Below are the code and all the weights of a small trained network. Each question names an input and a target symbol and asks about switching units off, where a switched-off unit gives its printed mean instead of its output.

import numpy as np


def w(rows, s, z=0):
    codes = np.array(rows[::2]) - 128.0
    scale = np.full(codes.shape[1], s)
    scale[-1] = z or s
    return codes * scale


def norm(h):
    return h / np.sqrt((h * h).mean(-1, keepdims=True) + 1e-5)


def f(y):
    return y / 2 * (1 + np.tanh(0.7978845608 * (y + 0.044715 * y**3)))


def softmax(a):
    e = np.exp(a - a.max(-1, keepdims=True))
    return e / e.sum(-1, keepdims=True)


def log_softmax(a):
    a = a - a.max(-1, keepdims=True)
    return a - np.log(np.exp(a).sum(-1, keepdims=True))


def net(x, mask):
    ids = ['αβγεζθμξπστφ'.index(c) for c in x.split()]
    T = len(ids)
    res = E[ids] + P[:T]
    u = 0
    for l in range(3):
        r = norm(res)
        for j in range(3):
            rows = slice(2 * j, 2 * j + 2)
            q, k, v = (r @ M[l][rows].T for M in (Q, K, V))
            z = softmax(np.where(np.tri(T) > 0, q @ k.T / 2**0.5, -1e9)) @ v
            o = O[l][rows]
            res = res + np.where(mask[u + j], z, o[:, -1]) @ o[:, :-1]
        u += 3
        y = f(norm(res) @ A[l][:, :-1].T + A[l][:, -1])
        res = res + np.where(mask[u : u + 8], y, B[l][:, -1]) @ B[l][:, :-1]
        u += 8
    return log_softmax(norm(res)[-1] @ U[:, :-1].T + U[:, -1])


Q, K, V, O, A, B = {}, {}, {}, {}, {}, {}
E = w([
[73,133,146,144,99],'α',
[160,241,143,158,120],'β',
[101,151,65,36,147],'γ',
[191,82,20,105,174],'ε',
[186,152,162,135,128],'ζ',
[98,128,136,131,117],'θ',
[157,41,154,174,153],'μ',
[45,131,196,166,7],'ξ',
[150,199,109,88,129],'π',
[88,139,144,130,107],'σ',
[199,92,46,147,133],'τ',
[67,145,121,140,100],'φ',
],0.021)
P = w([
[159,104,139,97,91],'0',
[91,216,78,253,99],'1',
[158,135,165,28,121],'2',
[165,62,118,111,74],'3',
[103,182,74,220,138],'4',
[113,131,163,62,141],'5',
[173,68,120,109,66],'6',
[81,171,79,218,165],'7',
[73,133,181,75,164],'8',
[179,74,124,109,63],'9',
[79,159,87,238,190],'10',
[17,135,158,86,170],'11',
],0.023)
Q[0] = w([
[89,5,85,115,39],'0.h0',
[134,195,130,101,106],'0.h0',
[61,149,57,149,139],'0.h1',
[79,232,33,116,102],'0.h1',
[139,120,97,146,103],'0.h2',
[81,131,115,62,135],'0.h2',
],0.014)
K[0] = w([
[115,155,142,126,254],'0.h0',
[93,139,94,125,103],'0.h0',
[83,117,109,95,166],'0.h1',
[120,165,123,79,195],'0.h1',
[130,145,73,98,99],'0.h2',
[101,154,171,101,200],'0.h2',
],0.019)
V[0] = w([
[93,254,73,50,66],'0.h0',
[69,52,78,110,122],'0.h0',
[141,154,182,125,147],'0.h1',
[114,153,161,61,205],'0.h1',
[83,185,24,172,3],'0.h2',
[156,49,190,129,169],'0.h2',
],0.0062)
O[0] = w([
[104,191,110,52,122,248],'0.h0',
[2,33,131,26,112,234],'0.h0',
[110,75,102,130,135,52],'0.h1',
[200,49,247,124,118,100],'0.h1',
[103,186,143,251,137,248],'0.h2',
[73,81,152,76,76,82],'0.h2',
],0.0059,0.0016)
A[0] = w([
[177,73,140,196,93,59],'0.n0',
[233,118,83,131,205,3],'0.n1',
[100,144,75,140,207,152],'0.n2',
[93,120,148,118,87,140],'0.n3',
[119,56,8,172,188,153],'0.n4',
[73,27,114,186,118,127],'0.n5',
[89,39,67,120,97,161],'0.n6',
[166,77,152,92,197,70],'0.n7',
],0.013,0.0056)
B[0] = w([
[225,37,99,163,40,151],'0.n0',
[180,134,101,63,218,165],'0.n1',
[125,185,69,243,216,195],'0.n2',
[203,124,169,76,180,167],'0.n3',
[169,217,255,123,97,255],'0.n4',
[172,143,205,193,187,198],'0.n5',
[251,99,188,121,147,223],'0.n6',
[29,62,108,192,195,152],'0.n7',
],0.009,0.0082)
Q[1] = w([
[204,17,116,171,140],'1.h0',
[157,81,248,162,195],'1.h0',
[233,65,210,152,140],'1.h1',
[80,99,63,163,176],'1.h1',
[71,168,234,104,180],'1.h2',
[65,79,99,103,254],'1.h2',
],0.0072)
K[1] = w([
[101,104,59,54,152],'1.h0',
[61,172,137,117,240],'1.h0',
[213,186,117,119,225],'1.h1',
[126,158,125,60,45],'1.h1',
[114,111,129,151,252],'1.h2',
[103,200,255,60,219],'1.h2',
],0.0083)
V[1] = w([
[165,129,82,91,97],'1.h0',
[67,116,100,108,108],'1.h0',
[148,137,107,134,33],'1.h1',
[156,104,113,87,83],'1.h1',
[88,146,197,149,158],'1.h2',
[166,93,88,167,254],'1.h2',
],0.01)
O[1] = w([
[60,72,55,148,151,122],'1.h0',
[88,10,113,3,118,2],'1.h0',
[71,24,148,92,113,98],'1.h1',
[118,130,188,172,66,116],'1.h1',
[99,83,188,104,121,156],'1.h2',
[166,226,179,58,99,184],'1.h2',
],0.0067,0.0036)
A[1] = w([
[123,128,156,137,139,52],'1.n0',
[68,133,146,112,131,243],'1.n1',
[85,163,90,251,124,44],'1.n2',
[134,157,102,125,168,1],'1.n3',
[152,127,112,161,77,177],'1.n4',
[159,108,172,133,133,106],'1.n5',
[158,164,123,130,123,231],'1.n6',
[161,104,125,99,55,24],'1.n7',
],0.022,0.0036)
B[1] = w([
[143,180,121,132,124,140],'1.n0',
[174,197,98,151,158,169],'1.n1',
[92,247,67,248,182,251],'1.n2',
[94,87,180,170,123,146],'1.n3',
[187,145,94,218,48,174],'1.n4',
[144,128,78,82,106,189],'1.n5',
[73,87,67,79,140,208],'1.n6',
[115,21,92,77,125,166],'1.n7',
],0.012)
Q[2] = w([
[154,40,8,94,59],'2.h0',
[130,155,171,46,81],'2.h0',
[147,111,115,152,59],'2.h1',
[36,113,146,50,180],'2.h1',
[188,149,103,198,163],'2.h2',
[58,173,15,82,175],'2.h2',
],0.013)
K[2] = w([
[203,94,53,167,87],'2.h0',
[173,53,211,57,192],'2.h0',
[67,129,134,118,171],'2.h1',
[189,89,15,141,109],'2.h1',
[253,205,86,180,125],'2.h2',
[172,6,91,94,179],'2.h2',
],0.013)
V[2] = w([
[188,70,5,158,247],'2.h0',
[132,214,57,65,50],'2.h0',
[52,110,98,157,225],'2.h1',
[173,95,89,184,114],'2.h1',
[170,72,126,101,112],'2.h2',
[156,190,91,88,150],'2.h2',
],0.011)
O[2] = w([
[81,247,181,113,102,253],'2.h0',
[35,112,131,174,214,197],'2.h0',
[113,87,168,69,155,69],'2.h1',
[135,91,70,140,140,164],'2.h1',
[183,70,171,122,139,185],'2.h2',
[157,146,107,138,178,199],'2.h2',
],0.015,0.0062)
A[2] = w([
[141,205,174,137,219,2],'2.n0',
[107,159,118,86,228,149],'2.n1',
[104,140,2,146,96,47],'2.n2',
[142,73,156,52,205,110],'2.n3',
[80,125,126,148,185,61],'2.n4',
[212,186,152,118,184,90],'2.n5',
[201,15,171,122,83,20],'2.n6',
[109,216,160,223,134,157],'2.n7',
],0.012,0.0069)
B[2] = w([
[57,18,158,146,56,194],'2.n0',
[183,110,168,155,27,209],'2.n1',
[8,113,55,50,132,140],'2.n2',
[91,93,143,233,154,152],'2.n3',
[117,144,170,206,140,142],'2.n4',
[75,189,54,73,115,205],'2.n5',
[21,195,229,173,154,145],'2.n6',
[55,10,199,107,142,254],'2.n7',
],0.011,0.012)
U = w([
[100,173,67,192,135,142],'α',
[170,175,201,149,253,159],'β',
[125,102,198,102,125,85],'γ',
[51,213,198,57,84,2],'ε',
[144,88,43,145,66,94],'ζ',
[150,102,130,164,17,67],'θ',
[209,176,116,52,195,222],'μ',
[208,67,61,126,213,143],'ξ',
[176,100,127,137,124,117],'π',
[246,115,203,173,88,100],'σ',
[52,109,71,54,148,108],'τ',
[159,35,146,66,204,216],'φ',
],0.012,0.0079)

Each question gives the input, a string of symbols that net reads in full, and the target symbol t.
The units are the heads (2 rows each of Q, K, V and O) and the neurons (one row each of A and B). Each row of codes is followed by its name. A weight is (code - 128) times the scale printed after its matrix; where a second scale follows, it is the last column's (O, A, B and U).
mask holds one flag per unit, layer by layer, with each layer's heads first. A switched-off unit (its flag False) gives its mean, the last column of its rows in O or B, instead of its output. The means were averaged over made-up inputs and are rounded, as every weight is.
A unit's drop is (log p(t) with every unit on - log p(t) with that unit switched off) / (log p(t) with every unit on - log p(t) with every unit switched off).
The circuit of an input: a set's keep is (log p(t) with only the set's units on - log p(t) with every unit switched off) / (log p(t) with every unit on - log p(t) with every unit switched off). Starting from the 12 units with the biggest drops (on a tie, the unit counted first), units are removed one at a time, each time the one whose removal leaves the highest keep (on an exact tie, the one counted first), for as long as the keep stays at least 0.8.
circuit, biggest first: the units of the circuit, biggest drop first
k most important neurons: the k neurons with the biggest drops, biggest first
top k neurons in layer l: the k neurons of layer l with the biggest drops, biggest first
which heads matter: for each layer, one digit per head in row order, 1 if its drop is at least 0.15 and else 0, layers parted by /
input θ π θ γ ε β γ α θ ζ ε, target β: circuit, biggest first	(0.n4)
input ξ ε π ε π ζ θ, target ζ: which heads matter	100 / 000 / 001
input β ε α μ φ ε ε σ τ, target ε: circuit, biggest first	(0.n4, 1.n2, 2.n5)
input σ ε μ ξ θ π, target μ: circuit, biggest first	(1.n2, 2.h0, 2.n7)
input ε φ γ ε β ε θ ξ ξ ε ε ε, target ξ: top 3 neurons in layer 1	(1.n2, 1.n5, 1.n4)
input β γ σ φ τ θ ε μ ξ ε ε π, target ξ: circuit, biggest first	(2.h0, 1.n2, 2.n7)
input ε γ ξ μ γ ε τ θ β π, target τ: circuit, biggest first	(0.n4, 1.n6, 2.n2)
input τ α φ, target τ: top 2 neurons in layer 2	(2.n2, 2.n3)
input ξ μ μ γ, target φ: which heads matter	001 / 000 / 000
input α π ε β ε ε τ ζ μ, target ε: 4 most important neurons	(0.n4, 1.n3, 0.n7, 1.n2)
input ε μ ε π ε ε, target ε: circuit, biggest first	(2.h0, 1.n2)
input ε π ε θ, target μ: 2 most important neurons	(1.n2, 0.n6)
input θ φ ζ, target θ: which heads matter	000 / 000 / 110
input μ ε τ φ μ ε α θ θ, target ε: 3 most important neurons	(1.n1, 1.n3, 0.n7)
input μ α ε ζ φ φ ζ φ ε θ μ μ, target ε: top 2 neurons in layer 1	(1.n1, 1.n3)
input α π γ, target α: 3 most important neurons	(1.n5, 0.n4, 2.n7)
input π ε μ τ φ ζ γ μ μ φ τ α, target μ: which heads matter	001 / 000 / 100
input ε ε ε γ, target φ: top 2 neurons in layer 1	(1.n2, 1.n7)
input θ θ ε, target θ: top 2 neurons in layer 1	(1.n2, 1.n3)
input σ β φ α θ θ φ ε ε, target θ: top 3 neurons in layer 1	(1.n1, 1.n2, 1.n4)
input σ σ γ φ, target φ: top 2 neurons in layer 0	(0.n2, 0.n3)
input φ φ π, target φ: most important neuron	(1.n2)
input σ σ σ ε φ ε ε, target μ: top neuron in layer 0	(0.n6)
input μ μ μ, target μ: which heads matter	010 / 000 / 100
input α ζ ζ μ ε ε φ α μ σ α μ, target μ: 2 most important neurons	(0.n2, 1.n2)
input ε σ ε θ θ ε θ σ ε μ ε ε, target ε: 2 most important neurons	(2.n5, 1.n2)
input ε α ξ α σ ξ ε α ζ θ, target ζ: top neuron in layer 0	(0.n4)
input φ π σ ζ α φ ξ α ε φ φ φ, target ε: 2 most important neurons	(1.n1, 0.n4)
input σ γ τ θ π β α φ ε α β σ, target ε: 3 most important neurons	(1.n1, 1.n3, 0.n4)
